Here is a tiny trained network, its code and every weight. The questions are about switching its units off for an input and a class, where a switched-off unit gives its printed mean instead of its output.

import numpy as np


def w(rows, s, z=0):
    codes = np.array(rows[::2]) - 128.0
    scale = np.full(codes.shape[1], s)
    scale[-1] = z or s
    return codes * scale


def f(y):
    return y / 2 * (1 + np.tanh(0.7978845608 * (y + 0.044715 * y**3)))


def log_softmax(a):
    a = a - a.max(-1, keepdims=True)
    return a - np.log(np.exp(a).sum(-1, keepdims=True))


def net(x, mask):
    res = np.array(x, float).reshape(1, 8) / 4 @ E
    y = f(res @ A[0][:, :-1].T + A[0][:, -1])
    res = res + np.where(mask, y, B[0][:, -1]) @ B[0][:, :-1]
    return log_softmax(res[-1] @ U[:, :-1].T + U[:, -1])


A, B = {}, {}
E = w([
[2,188,151,182,107,213,97,121,191,167,71],'x0',
[205,177,150,94,163,193,123,94,217,110,226],'x1',
[146,191,12,51,153,208,176,135,160,148,97],'x2',
[57,46,174,52,187,148,96,61,144,176,128],'x3',
[82,120,128,133,125,146,106,118,88,30,88],'x4',
[142,132,119,135,126,131,125,131,129,136,130],'x5',
[103,206,153,41,59,45,122,131,65,112,167],'x6',
[139,141,110,133,129,114,125,127,126,130,126],'x7',
],0.0088)
A[0] = w([
[126,98,119,108,129,214,51,150,61,2,114,142],'N1',
[114,133,38,60,124,167,194,135,131,122,102,90],'N2',
[217,60,125,66,199,64,167,169,118,68,121,3],'N3',
[103,50,101,109,91,152,153,208,44,162,87,34],'N4',
[189,169,207,105,152,201,149,65,146,61,174,89],'N5',
[139,209,100,223,101,124,159,244,127,86,152,184],'N6',
[123,23,80,207,217,125,182,172,227,107,120,96],'N7',
],0.0071,0.0036)
B[0] = w([
[178,146,137,84,123,90,106,137,117,254,133,195],'N1',
[140,72,173,184,86,56,53,178,169,69,159,201],'N2',
[71,192,229,135,114,192,136,88,234,107,99,196],'N3',
[100,161,74,227,146,115,180,84,115,162,89,179],'N4',
[158,139,79,220,106,62,174,62,97,142,152,208],'N5',
[175,96,136,48,201,114,162,110,198,80,124,254],'N6',
[180,182,162,123,183,122,136,212,34,107,168,239],'N7',
],0.011,0.0082)
U = w([
[131,129,46,223,108,106,202,60,86,150,119,25],'0',
[84,194,206,138,114,237,127,115,169,115,66,18],'1',
[122,117,122,107,141,106,105,144,108,153,146,254],'2',
[125,161,142,77,101,121,143,200,20,115,187,150],'3',
[99,86,120,115,143,123,148,139,107,125,159,248],'4',
[142,8,151,178,56,93,44,176,116,71,154,68],'5',
[132,24,108,44,182,136,157,85,117,157,122,119],'6',
[182,132,117,70,91,123,139,155,95,254,124,69],'7',
],0.0091,0.004)

Each question gives the input, the list of numbers given to net, and the class t.
The units are the neurons (one row each of A and B). Each row of codes is followed by its name. A weight is (code - 128) times the scale printed after its matrix; where a second scale follows, it is the last column's (A, B and U).
mask holds one flag per neuron, in row order. A switched-off neuron (its flag False) gives its mean, the last column of its row in B, instead of its output. The means were averaged over made-up inputs and are rounded, as every weight is.
A unit's drop is (log p(t) with every unit on - log p(t) with that unit switched off) / (log p(t) with every unit on - log p(t) with every unit switched off).
The circuit of an input: a set's keep is (log p(t) with only the set's units on - log p(t) with every unit switched off) / (log p(t) with every unit on - log p(t) with every unit switched off). Starting from all 7 units, units are removed one at a time, each time the one whose removal leaves the highest keep (on an exact tie, the one counted first), for as long as the keep stays at least 0.8.
units of the circuit, in order: the units of the circuit, biggest drop first
most important unit: the unit with the biggest drop
k most important neurons: the k neurons with the biggest drops, biggest first
drop when u is switched off: that unit's drop, to one decimal
input [0,4,-5,6,-8,-2,-5,-7], class 7: 4 most important neurons : N2, N6, N7, N3
input [-8,8,0,-2,0,3,-2,1], class 0: 2 most important neurons : N5, N6
input [1,-1,5,-4,7,-4,4,-2], class 7: 3 most important neurons : N1, N7, N3
input [-7,-7,3,-3,7,6,4,-7], class 0: 2 most important neurons : N4, N7
input [-2,7,7,3,3,4,-7,-1], class 0: 2 most important neurons : N5, N6
input [0,1,-1,-6,-4,-5,3,-3], class 6: 3 most important neurons : N6, N7, N2
input [4,-8,0,-6,-2,-3,7,7], class 0: 2 most important neurons : N4, N7
input [5,5,-4,1,-1,-8,-7,-6], class 4: units of the circuit, in order : N3
input [6,5,0,6,-5,-2,-7,6], class 3: units of the circuit, in order : N7, N3
input [4,-6,-6,-2,-1,1,-1,-3], class 0: 2 most important neurons : N4, N2
input [1,3,6,6,5,-4,-3,-4], class 5: 2 most important neurons : N2, N6
input [2,3,3,4,-6,3,-6,-4], class 3: units of the circuit, in order : N7, N6
input [-6,-7,6,0,2,0,-8,0], class 3: 2 most important neurons : N7, N5
input [4,8,-2,-3,-2,5,-8,-4], class 0: units of the circuit, in order : N5
input [4,-1,-3,-4,6,5,-2,6], class 2: 2 most important neurons : N3, N1
input [2,4,7,8,-3,1,4,-8], class 2: 2 most important neurons : N2, N6
input [0,-7,7,-6,-7,-2,7,-5], class 0: 2 most important neurons : N4, N7
input [6,5,3,-7,-1,7,5,3], class 4: 2 most important neurons : N6, N3
input [-1,-4,1,6,-6,-3,-8,2], class 3: 2 most important neurons : N7, N6
input [1,8,-5,3,-3,-5,-6,7], class 0: most important unit : N5
input [-7,-4,2,-8,7,-7,-7,-7], class 6: drop when N6 is switched off : 1.9
input [-3,4,4,-2,6,3,-3,-2], class 7: drop when N1 is switched off : 1.5
input [-3,-4,2,-3,8,2,6,8], class 2: drop when N4 is switched off : 0.1
input [-8,2,7,7,6,0,0,-4], class 1: drop when N3 is switched off : 1.2
